[[ 12  12  -7   0  10 -11]
 [ 10  -6  10 -16 -21  -4]
 [  8  -8   1 -16 -15   6]
 [-26 -27  -7  -5  -5  14]
 [ 10  -6   5 -13 -15   4]
 [ -1 -11   8   6  -7  -6]
 [ -8  -2 -17  19  12   6]
 [  1  10   5   8   2   7]
 [-10   2  13  27   4   6]]
:
[[ 10  -6  10 -16 -21  -4]
 [-26 -27  -7  -5  -5  14]
 [ -1 -11   8   6  -7  -6]
 [  1  10   5   8   2   7]]

[[-13   0   2  16 -10]
 [-17   8  -4  -4  -5]
 [ -1   8   1 -10  -4]
 [ -6   9   2  15 -11]
 [ 32   6   2  20   1]
 [ -4 -15   4   3   4]
 [-13   9  -4  -4  -5]
 [  9   6   3  -9  -1]]
:
[[-17   8  -4  -4  -5]
 [ -6   9   2  15 -11]
 [ -4 -15   4   3   4]
 [  9   6   3  -9  -1]]

[[ 13  22   2  15   9  -1   0  -3  21  -1 -13  -7  -2   5]
 [ -9   5   4   7  -1 -12   3 -14 -12  15  -1   0   2 -14]
 [ -8 -16 -16 -24  -3   3 -33  11  13 -10  -9  -3   6  -8]
 [ 27 -13   5 -22  -6  23 -12   9  22  -9  -3  11   4 -17]]
:
[[ -9   5   4   7  -1 -12   3 -14 -12  15  -1   0   2 -14]
 [ 27 -13   5 -22  -6  23 -12   9  22  -9  -3  11   4 -17]]

[[  4  -6 -11   4]
 [  1  20  -6   5]
 [ -2  17   0   0]
 [-12  -3 -18  22]
 [  9   7   9  -6]
 [ -7   5  -2   1]
 [-19  -5 -28  10]
 [  4   0  10  -8]
 [ 14 -12  11   4]
 [  1   1  -2  11]
 [  6  14  18  -3]
 [ -7   7  13   4]]
:
[[  1  20  -6   5]
 [-12  -3 -18  22]
 [ -7   5  -2   1]
 [  4   0  10  -8]
 [  1   1  -2  11]
 [ -7   7  13   4]]

[[ 12  17   8  -2   7]
 [ -3   5   8   7  -4]
 [  9 -14 -13  13  -2]
 [ -2   0  -3  -1  -1]
 [ -1   3   7   6  13]
 [  2   7   3  -4 -19]
 [ -5  25  16 -14   6]
 [  8 -30  -7   6   1]
 [ -3   8   6  10  -5]
 [  2  -7   2  12 -18]]
:
[[ -3   5   8   7  -4]
 [ -2   0  -3  -1  -1]
 [  2   7   3  -4 -19]
 [  8 -30  -7   6   1]
 [  2  -7   2  12 -18]]

[[ 17 -15]
 [ 27  -3]
 [-18  -4]
 [-15  -2]
 [ 12  -6]
 [ 11  -7]
 [ -3 -17]
 [-18  -9]
 [  9 -20]
 [ 27  -6]]
:
[[ 27  -3]
 [-15  -2]
 [ 11  -7]
 [-18  -9]
 [ 27  -6]]

[[  8  27  -6   8]
 [-11  -3   4 -10]
 [-13   2  10  12]
 [ 16  -5  -4  11]
 [ -1 -17   3  -8]
 [  0 -11 -15 -14]
 [  7   6  -5  -8]
 [ 29  -8  -8  18]
 [  6   3  -9 -16]
 [  1 -20   2  -8]]
:
[[-11  -3   4 -10]
 [ 16  -5  -4  11]
 [  0 -11 -15 -14]
 [ 29  -8  -8  18]
 [  1 -20   2  -8]]
---
[[ 19  -9  13]
 [-17  29  17]
 [ 15  10  -9]
 [-13  13 -16]
 [-12  19 -27]]
:
[[ 13  17  -9 -16 -27]
 [ -9  29  10  13  19]
 [ 19 -17  15 -13 -12]]

[[  3   6  17  25  20  32 -21]
 [ 10 -13  19   2  32  27  13]
 [ 22   6  19  35 -20  -3   9]
 [ -9  32  22 -33 -13   8  34]
 [-12  24  14   7  20 -10  17]
 [-12 -35  26   3  27 -14  -6]
 [-18 -31   9 -32  28 -10   0]
 [  7  10 -36  21   1   5  28]
 [ 11  33   1   9 -34 -31  -6]]
:
[[-21  13   9  34  17  -6   0  28  -6]
 [ 32  27  -3   8 -10 -14 -10   5 -31]
 [ 20  32 -20 -13  20  27  28   1 -34]
 [ 25   2  35 -33   7   3 -32  21   9]
 [ 17  19  19  22  14  26   9 -36   1]
 [  6 -13   6  32  24 -35 -31  10  33]
 [  3  10  22  -9 -12 -12 -18   7  11]]

[[ 14  -6   1   3   3   7 -13   6   3  11]
 [ 11   7  -7   5  10   0 -11  11  -1  11]
 [ 12   2  -1   4   7   3 -17  11   4  19]
 [-13   8  -4  -4  -2 -25  11   2 -10 -12]
 [ -1   6 -10   2  10   7  -4  10  -3   2]
 [  2 -10  10   0 -11  -7  -1  -5  -3   6]
 [ 19 -10  -2   8   8  29 -26  14  13  19]]
:
[[ 11  11  19 -12   2   6  19]
 [  3  -1   4 -10  -3  -3  13]
 [  6  11  11   2  10  -5  14]
 [-13 -11 -17  11  -4  -1 -26]
 [  7   0   3 -25   7  -7  29]
 [  3  10   7  -2  10 -11   8]
 [  3   5   4  -4   2   0   8]
 [  1  -7  -1  -4 -10  10  -2]
 [ -6   7   2   8   6 -10 -10]
 [ 14  11  12 -13  -1   2  19]]

[[  1   4  17  36]
 [ 20 -20   0  10]
 [ -1  16  -8  -9]
 [ 11  10 -21   9]
 [  4 -26   0  22]
 [ 32   4  10  30]
 [ 19   7 -25 -29]
 [  9  15  22   0]
 [ 16  23  35  -3]]
:
[[ 36  10  -9   9  22  30 -29   0  -3]
 [ 17   0  -8 -21   0  10 -25  22  35]
 [  4 -20  16  10 -26   4   7  15  23]
 [  1  20  -1  11   4  32  19   9  16]]

[[-20  -2   5]
 [ 28  -8  -1]
 [ -1  -1 -21]]
:
[[  5  -1 -21]
 [ -2  -8  -1]
 [-20  28  -1]]

[[ 13  -3   6   4   6 -24  -3]
 [  6  19 -14  -8   9 -30 -15]
 [ -4  33  13  25   4 -15  34]
 [-14   8  32 -21 -10 -16   5]
 [  4 -33  18  18   5  32 -26]
 [  9  -6   7  18   6 -31  13]]
:
[[ -3 -15  34   5 -26  13]
 [-24 -30 -15 -16  32 -31]
 [  6   9   4 -10   5   6]
 [  4  -8  25 -21  18  18]
 [  6 -14  13  32  18   7]
 [ -3  19  33   8 -33  -6]
 [ 13   6  -4 -14   4   9]]
